Here is a tiny trained network, its code and every weight. The questions are about switching its units off for an input and a class, where a switched-off unit gives its printed mean instead of its output.

import numpy as np


def w(rows, s, z=0):
    codes = np.array(rows[::2]) - 128.0
    scale = np.full(codes.shape[1], s)
    scale[-1] = z or s
    return codes * scale


def f(y):
    return np.maximum(y, 0)


def log_softmax(a):
    a = a - a.max(-1, keepdims=True)
    return a - np.log(np.exp(a).sum(-1, keepdims=True))


def net(x, mask):
    res = np.array(x, float).reshape(1, 7) / 4 @ E
    y = f(res @ A[0][:, :-1].T + A[0][:, -1])
    res = res + np.where(mask, y, B[0][:, -1]) @ B[0][:, :-1]
    return log_softmax(res[-1] @ U[:, :-1].T + U[:, -1])


A, B = {}, {}
E = w([
[152,105,124,94,112,127,211,114,19,38,106,111],'x0',
[180,212,99,151,122,248,135,81,122,128,125,189],'x1',
[130,130,138,128,140,125,125,122,128,127,120,128],'x2',
[135,123,134,132,126,130,122,126,127,126,127,127],'x3',
[131,129,125,137,123,121,125,135,121,129,126,133],'x4',
[183,96,96,103,229,131,127,179,128,114,200,177],'x5',
[127,126,120,128,123,130,133,127,130,130,135,124],'x6',
],0.013)
A[0] = w([
[173,98,101,113,213,128,134,172,124,120,197,168,135],'n0',
[171,103,115,111,196,135,133,176,136,109,190,159,134],'n1',
[94,59,152,113,131,64,119,158,130,132,133,91,213],'n2',
[117,144,131,147,138,130,44,140,219,254,146,137,254],'n3',
[175,221,107,141,123,216,138,92,113,138,123,181,133],'n4',
[159,103,122,94,117,132,222,119,2,10,101,100,138],'n5',
[150,101,116,100,119,124,198,108,56,34,99,119,146],'n6',
[166,192,105,148,121,186,132,82,125,121,129,178,131],'n7',
[79,159,157,148,45,127,130,81,131,143,62,89,225],'n8',
[85,53,160,110,131,46,129,163,137,131,142,82,229],'n9',
[135,163,128,151,123,147,96,121,166,183,148,165,142],'n10',
[172,94,99,106,207,131,122,176,132,104,191,174,134],'n11',
[113,147,114,165,122,131,118,117,155,172,142,150,165],'n12',
[92,152,155,147,59,130,130,86,131,141,79,86,211],'n13',
[103,129,134,141,130,137,90,135,175,170,139,128,215],'n14',
[129,134,132,136,109,126,145,80,107,122,100,128,136],'n15',
[140,122,139,111,121,118,188,109,64,56,126,127,135],'n16',
[128,175,142,145,97,145,131,96,126,153,111,127,150],'n17',
[169,190,113,151,119,195,141,91,122,133,124,185,135],'n18',
[101,147,163,139,83,127,114,100,115,142,89,102,213],'n19',
[152,135,119,113,124,129,152,95,93,101,134,156,108],'n20',
],0.0094,0.0074)
B[0] = w([
[185,103,210,97,191,119,98,119,89,160,250,183,203],'n0',
[158,109,186,108,171,135,96,133,101,149,193,159,193],'n1',
[55,60,113,135,141,68,97,181,113,204,123,96,211],'n2',
[122,148,96,252,224,80,95,93,226,159,165,179,253],'n3',
[190,212,142,139,116,164,145,103,138,33,135,195,213],'n4',
[146,97,163,7,91,134,161,148,53,123,99,97,249],'n5',
[126,95,147,32,73,136,150,154,70,109,99,88,215],'n6',
[193,217,126,116,119,179,132,117,117,58,142,176,193],'n7',
[69,165,31,139,89,132,167,129,166,96,59,61,225],'n8',
[64,58,142,137,141,40,86,180,116,220,126,79,228],'n9',
[152,154,133,158,144,82,143,79,168,96,147,145,183],'n10',
[189,79,210,94,188,122,107,138,84,168,254,170,203],'n11',
[124,155,124,160,148,114,143,104,161,110,132,128,171],'n12',
[91,150,40,142,82,117,136,122,161,111,74,66,209],'n13',
[86,134,83,167,160,127,114,116,169,149,152,137,190],'n14',
[134,141,107,113,94,137,132,137,126,104,86,124,160],'n15',
[138,130,122,55,102,159,128,160,79,106,92,116,195],'n16',
[122,177,93,140,113,140,168,116,160,85,113,147,171],'n17',
[182,211,116,130,125,160,156,98,145,44,133,187,197],'n18',
[83,136,57,150,114,139,127,114,159,120,87,101,192],'n19',
[157,140,127,108,114,159,124,148,99,111,133,146,156],'n20',
],0.0088,0.02)
U = w([
[1,125,38,236,150,84,94,151,194,212,95,57,255],'0',
[46,62,92,74,51,69,166,173,105,148,39,18,162],'1',
[104,54,160,189,212,74,63,166,156,250,194,180,159],'2',
[151,44,228,58,142,76,152,210,50,208,163,80,121],'3',
[118,199,57,228,132,138,200,41,224,64,97,146,144],'4',
[155,189,75,90,43,234,201,149,115,50,48,101,65],'5',
[237,171,179,187,199,122,107,60,176,111,210,192,80],'6',
[223,136,192,63,124,245,147,147,52,95,169,189,18],'7',
],0.0049,0.0018)

Each question gives the input, the list of numbers given to net, and the class t.
The units are the neurons (one row each of A and B). Each row of codes is followed by its name. A weight is (code - 128) times the scale printed after its matrix; where a second scale follows, it is the last column's (A, B and U).
mask holds one flag per neuron, in row order. A switched-off neuron (its flag False) gives its mean, the last column of its row in B, instead of its output. The means were averaged over made-up inputs and are rounded, as every weight is.
A unit's drop is (log p(t) with every unit on - log p(t) with that unit switched off) / (log p(t) with every unit on - log p(t) with every unit switched off).
most important unit: the unit with the biggest drop
k most important neurons: the k neurons with the biggest drops, biggest first
drop when u is switched off: that unit's drop, to one decimal
input [3,0,3,-2,-6,-2,8], class 1: most important unit -> n4
input [-1,0,-8,-5,7,2,1], class 2: 3 most important neurons -> [n4 n18 n7]
input [2,1,6,-7,0,1,3], class 7: 4 most important neurons -> [n9 n8 n2 n13]
input [7,-2,2,-4,6,0,3], class 1: 3 most important neurons -> [n11 n0 n1]
input [-8,1,-4,8,-8,5,0], class 6: 2 most important neurons -> [n9 n2]
input [0,-5,3,-5,6,-1,-7], class 0: 2 most important neurons -> [n5 n6]
input [0,-1,-4,6,-3,3,-6], class 2: 2 most important neurons -> [n5 n6]
input [-5,8,-3,-5,3,0,7], class 4: 2 most important neurons -> [n11 n0]
input [-2,1,1,-5,8,-5,2], class 4: 2 most important neurons -> [n9 n2]
input [0,-3,-7,-6,-6,-3,-5], class 0: 3 most important neurons -> [n5 n6 n16]
input [2,-2,-5,-5,-1,1,-8], class 3: 2 most important neurons -> [n8 n13]
input [-3,-2,8,4,7,0,-1], class 0: drop when n11 is switched off -> 0.4
input [-8,4,-5,8,7,0,-8], class 4: drop when n0 is switched off -> 0.2
input [-7,4,6,-3,-7,0,8], class 4: drop when n11 is switched off -> 0.3
input [1,-1,5,1,6,5,1], class 3: most important neuron -> [n3]
